Here is a tiny trained network, its code and every weight. The questions are about switching its units off for an input and a target symbol, where a switched-off unit gives its printed mean instead of its output.

import numpy as np


def w(rows, s, z=0):
    codes = np.array(rows[::2]) - 128.0
    scale = np.full(codes.shape[1], s)
    scale[-1] = z or s
    return codes * scale


def norm(h):
    return h / np.sqrt((h * h).mean(-1, keepdims=True) + 1e-5)


def f(y):
    return y / 2 * (1 + np.tanh(0.7978845608 * (y + 0.044715 * y**3)))


def softmax(a):
    e = np.exp(a - a.max(-1, keepdims=True))
    return e / e.sum(-1, keepdims=True)


def log_softmax(a):
    a = a - a.max(-1, keepdims=True)
    return a - np.log(np.exp(a).sum(-1, keepdims=True))


def net(x, mask):
    ids = ['Πβζημξτφω'.index(c) for c in x.split()]
    T = len(ids)
    res = E[ids] + P[:T]
    u = 0
    for l in range(2):
        r = norm(res)
        for j in range(3):
            rows = slice(3 * j, 3 * j + 3)
            q, k, v = (r @ M[l][rows].T for M in (Q, K, V))
            z = softmax(np.where(np.tri(T) > 0, q @ k.T / 3**0.5, -1e9)) @ v
            o = O[l][rows]
            res = res + np.where(mask[u + j], z, o[:, -1]) @ o[:, :-1]
        u += 3
        y = f(norm(res) @ A[l][:, :-1].T + A[l][:, -1])
        res = res + np.where(mask[u : u + 8], y, B[l][:, -1]) @ B[l][:, :-1]
        u += 8
    return log_softmax(norm(res)[-1] @ U[:, :-1].T + U[:, -1])


Q, K, V, O, A, B = {}, {}, {}, {}, {}, {}
E = w([
[130,139,79,94,108,102,129,161,168,122],'Π',
[117,71,131,248,157,194,133,74,146,154],'β',
[3,94,153,237,174,92,240,227,191,69],'ζ',
[136,76,154,132,95,81,155,133,93,129],'η',
[179,164,165,97,117,152,62,192,197,107],'μ',
[193,167,77,135,123,149,120,198,125,87],'ξ',
[163,79,142,101,87,94,181,65,153,124],'τ',
[107,140,96,134,133,142,66,211,142,131],'φ',
[217,169,76,97,144,100,42,191,118,101],'ω',
],0.017)
P = w([
[22,148,170,78,126,203,175,91,59,148],'0',
[26,68,127,116,44,117,64,183,171,57],'1',
[73,44,102,92,105,102,127,216,209,136],'2',
[146,133,133,200,60,55,48,131,192,105],'3',
[117,97,56,116,212,90,127,118,98,111],'4',
[78,138,136,145,120,74,34,64,134,72],'5',
[141,68,101,117,171,67,72,154,182,201],'6',
[107,150,171,175,107,93,2,133,188,101],'7',
[112,104,68,135,234,97,103,108,124,139],'8',
],0.0097)
Q[0] = w([
[127,112,56,116,193,123,135,168,147,171],'0.h0',
[146,166,123,166,37,132,7,142,168,137],'0.h0',
[106,153,110,166,156,154,134,166,185,126],'0.h0',
[158,169,114,109,91,118,65,145,166,88],'0.h1',
[129,98,59,127,128,132,129,180,178,137],'0.h1',
[142,93,203,118,127,93,151,96,69,134],'0.h1',
[85,52,145,100,244,116,182,64,63,131],'0.h2',
[153,78,78,33,172,151,116,214,168,134],'0.h2',
[115,150,46,159,142,133,209,123,90,93],'0.h2',
],0.012)
K[0] = w([
[140,86,99,77,173,168,209,161,89,126],'0.h0',
[75,173,101,145,54,160,100,66,74,2],'0.h0',
[104,122,165,144,102,132,186,153,109,103],'0.h0',
[99,180,148,126,55,164,132,111,87,70],'0.h1',
[102,162,56,46,178,170,199,157,74,132],'0.h1',
[75,107,92,157,173,51,58,153,119,166],'0.h1',
[245,50,81,190,205,51,165,200,205,215],'0.h2',
[122,163,138,58,218,166,214,132,33,231],'0.h2',
[147,85,177,89,63,166,115,206,200,223],'0.h2',
],0.0099)
V[0] = w([
[79,84,60,154,60,145,130,121,140,76],'0.h0',
[89,129,202,135,90,196,38,126,218,113],'0.h0',
[118,112,134,87,143,85,135,137,254,104],'0.h0',
[171,199,173,99,64,185,213,79,120,116],'0.h1',
[126,187,198,153,141,98,115,146,88,129],'0.h1',
[122,176,54,123,165,148,123,153,181,116],'0.h1',
[235,145,42,112,100,150,91,77,237,92],'0.h2',
[155,82,228,49,29,88,107,140,32,102],'0.h2',
[72,75,126,63,120,143,126,39,176,165],'0.h2',
],0.0073)
O[0] = w([
[152,107,79,130,112,105,102,61,27,45,246],'0.h0',
[125,115,68,147,144,165,170,185,94,190,138],'0.h0',
[64,109,91,139,95,64,140,159,89,137,140],'0.h0',
[147,111,186,152,255,140,174,166,69,101,157],'0.h1',
[126,208,130,116,121,102,123,88,137,129,126],'0.h1',
[107,185,163,132,139,140,91,175,55,86,128],'0.h1',
[79,22,128,73,105,93,92,169,138,148,2],'0.h2',
[137,127,88,61,157,42,176,95,124,186,196],'0.h2',
[77,133,182,123,116,135,91,94,36,158,100],'0.h2',
],0.009,0.0055)
A[0] = w([
[121,151,90,91,160,103,138,118,140,132,102],'0.n0',
[132,177,56,147,165,158,175,175,143,172,64],'0.n1',
[132,110,179,108,124,146,199,106,103,105,57],'0.n2',
[88,62,128,175,155,120,108,108,163,105,125],'0.n3',
[105,114,161,209,110,85,166,92,120,112,116],'0.n4',
[161,8,164,179,158,137,152,93,83,134,251],'0.n5',
[148,174,152,188,150,174,137,150,84,78,88],'0.n6',
[129,113,55,97,163,104,167,147,121,104,176],'0.n7',
],0.011,0.0022)
B[0] = w([
[171,253,134,161,122,252,138,148,105,156,165],'0.n0',
[88,80,190,134,64,92,103,107,110,85,186],'0.n1',
[197,137,94,53,55,48,157,180,114,65,133],'0.n2',
[255,69,140,252,95,90,59,98,84,124,188],'0.n3',
[146,70,240,103,86,159,117,138,152,50,186],'0.n4',
[150,81,28,196,21,211,87,192,182,189,192],'0.n5',
[152,68,92,96,180,52,98,103,156,178,254],'0.n6',
[195,192,176,177,100,45,18,117,176,171,230],'0.n7',
],0.007,0.0075)
Q[1] = w([
[136,213,106,128,159,100,119,156,103,142],'1.h0',
[111,142,127,182,192,151,130,199,151,100],'1.h0',
[92,174,139,114,177,146,146,108,155,162],'1.h0',
[56,68,106,100,134,141,146,96,131,245],'1.h1',
[187,191,93,98,144,169,64,164,81,129],'1.h1',
[92,154,153,168,120,169,160,116,160,85],'1.h1',
[120,188,94,186,206,153,85,199,124,101],'1.h2',
[87,177,100,116,147,146,67,134,163,95],'1.h2',
[133,190,121,122,153,58,92,109,145,108],'1.h2',
],0.012)
K[1] = w([
[145,185,69,86,126,124,152,174,111,108],'1.h0',
[151,136,154,168,169,132,138,202,65,53],'1.h0',
[155,177,149,148,120,160,198,122,133,105],'1.h0',
[97,119,48,112,97,94,79,100,196,171],'1.h1',
[143,199,127,68,141,248,200,114,71,143],'1.h1',
[115,117,183,168,138,128,102,158,186,89],'1.h1',
[166,190,157,153,174,175,173,153,85,110],'1.h2',
[85,118,149,141,151,211,219,153,97,123],'1.h2',
[125,163,162,73,153,128,184,71,78,153],'1.h2',
],0.012)
V[1] = w([
[168,169,210,146,144,163,220,100,158,148],'1.h0',
[141,43,159,126,164,72,174,112,163,151],'1.h0',
[160,95,208,96,118,128,110,163,100,60],'1.h0',
[153,102,156,2,106,197,154,144,144,177],'1.h1',
[113,6,155,177,101,52,188,137,116,129],'1.h1',
[94,121,182,223,146,165,83,165,169,179],'1.h1',
[102,107,140,207,119,126,113,143,203,163],'1.h2',
[121,200,63,150,133,205,82,64,92,246],'1.h2',
[22,114,217,104,132,99,97,165,77,101],'1.h2',
],0.008)
O[1] = w([
[145,95,92,170,109,66,2,78,134,110,1],'1.h0',
[128,124,229,141,140,98,135,129,113,153,130],'1.h0',
[32,69,194,95,146,112,178,117,95,70,171],'1.h0',
[155,154,156,113,96,119,131,200,152,199,44],'1.h1',
[95,190,133,166,206,135,162,127,91,133,196],'1.h1',
[127,159,176,126,110,189,106,154,95,54,76],'1.h1',
[208,148,66,136,107,81,122,212,117,112,89],'1.h2',
[97,87,210,222,122,104,136,114,134,129,49],'1.h2',
[191,71,101,105,121,157,108,115,58,166,31],'1.h2',
],0.0096,0.005)
A[1] = w([
[160,42,71,139,173,85,126,101,112,163,162],'1.n0',
[130,136,196,9,199,91,106,101,174,43,18],'1.n1',
[178,150,66,129,43,165,62,142,178,65,66],'1.n2',
[171,224,197,98,128,176,94,143,107,195,255],'1.n3',
[131,188,123,106,120,56,47,164,157,97,120],'1.n4',
[122,183,120,95,81,82,211,124,121,183,84],'1.n5',
[151,68,126,230,50,251,83,64,114,154,40],'1.n6',
[103,151,192,170,218,125,158,101,74,2,143],'1.n7',
],0.0099,0.0046)
B[1] = w([
[130,128,201,84,104,155,144,121,134,130,195],'1.n0',
[193,158,130,139,193,107,93,198,77,124,217],'1.n1',
[108,35,79,139,180,131,131,111,161,184,196],'1.n2',
[127,108,87,134,43,134,220,139,104,101,187],'1.n3',
[139,100,196,112,162,135,137,122,114,105,214],'1.n4',
[126,135,126,133,179,179,68,123,126,108,168],'1.n5',
[207,118,197,165,121,178,4,161,55,162,181],'1.n6',
[42,114,184,170,137,175,186,146,197,111,254],'1.n7',
],0.014,0.0084)
U = w([
[134,162,129,70,8,53,151,161,53,33,231],'Π',
[190,114,150,196,137,212,77,91,97,126,88],'β',
[73,158,168,177,135,168,183,125,164,19,162],'ζ',
[171,216,151,129,113,94,134,26,166,104,243],'η',
[108,196,84,185,182,94,176,194,128,223,3],'μ',
[151,53,94,88,122,80,159,143,228,105,41],'ξ',
[79,120,170,60,195,157,159,83,87,197,88],'τ',
[109,175,1,104,198,175,108,99,132,84,154],'φ',
[173,190,188,44,203,100,90,196,154,68,103],'ω',
],0.0075,0.0026)

Each question gives the input, a string of symbols that net reads in full, and the target symbol t.
The units are the heads (3 rows each of Q, K, V and O) and the neurons (one row each of A and B). Each row of codes is followed by its name. A weight is (code - 128) times the scale printed after its matrix; where a second scale follows, it is the last column's (O, A, B and U).
mask holds one flag per unit, layer by layer, with each layer's heads first. A switched-off unit (its flag False) gives its mean, the last column of its rows in O or B, instead of its output. The means were averaged over made-up inputs and are rounded, as every weight is.
A unit's drop is (log p(t) with every unit on - log p(t) with that unit switched off) / (log p(t) with every unit on - log p(t) with every unit switched off).
The circuit of an input: a set's keep is (log p(t) with only the set's units on - log p(t) with every unit switched off) / (log p(t) with every unit on - log p(t) with every unit switched off). Starting from the 12 units with the biggest drops (on a tie, the unit counted first), units are removed one at a time, each time the one whose removal leaves the highest keep (on an exact tie, the one counted first), for as long as the keep stays at least 0.8.
circuit, biggest first: the units of the circuit, biggest drop first
most important unit: the unit with the biggest drop
k most important neurons of layer l: the k neurons of layer l with the biggest drops, biggest first
heads that matter: for each layer, one digit per head in row order, 1 if its drop is at least 0.15 and else 0, layers parted by /
drop of u: that unit's drop, to one decimal
input Π ζ ξ ξ ξ η, target ξ: circuit, biggest first	(0.h2)
input ξ β φ, target ω: heads that matter	110 / 010
input ξ ξ ζ Π Π ω ζ η, target ω: heads that matter	011 / 111
input η η τ, target η: circuit, biggest first	(0.h2; 1.h0)
input ξ ζ β ξ η, target β: circuit, biggest first	(0.n5; 1.n6)
input φ β ξ, target β: heads that matter	000 / 001
input μ η ξ Π ξ ξ η ξ, target Π: circuit, biggest first	(0.h0; 1.n3; 1.h1)
input ζ τ τ ξ ζ ξ, target φ: heads that matter	000 / 001
input ζ ζ Π η, target ζ: circuit, biggest first	(1.h1; 1.n7)
input μ η Π ξ ξ Π μ, target Π: heads that matter	100 / 000
input φ ξ ω, target β: heads that matter	001 / 001
input η φ φ τ, target φ: 3 most important neurons of layer 1	(1.n5; 1.n7; 1.n6)
input φ φ ξ ζ μ ξ τ, target μ: circuit, biggest first	(1.h1; 0.h0)
input ω ξ ζ ξ β η ζ μ, target ξ: heads that matter	000 / 010
input ξ η Π ω ξ μ β η, target μ: heads that matter	101 / 000
input ξ β Π η η ξ η, target η: most important unit	0.h1
input η η Π ω η, target Π: 2 most important neurons of layer 0	(0.n5; 0.n6)
input η β Π φ η ω, target η: heads that matter	001 / 000
input ζ ζ η η φ, target φ: heads that matter	010 / 001
input β ξ Π ξ μ ξ ξ ξ, target ζ: most important unit	0.n6
input Π ξ ω φ ζ Π τ, target ζ: heads that matter	111 / 010
input ξ ξ ζ Π, target ω: heads that matter	110 / 010
input Π ξ β ξ η, target β: heads that matter	001 / 000
input β ξ ζ ω, target ζ: heads that matter	000 / 000
input τ ζ ξ β ζ η ω η η, target ω: heads that matter	111 / 111
input τ η ξ φ η η η ξ, target μ: 2 most important neurons of layer 0	(0.n5; 0.n2)
input φ φ Π, target β: most important neuron of layer 1	(1.n6)
input φ ω ξ ξ η ζ η ξ, target β: drop of 1.h1	0.6
input Π β η, target Π: drop of 0.n0	0.3
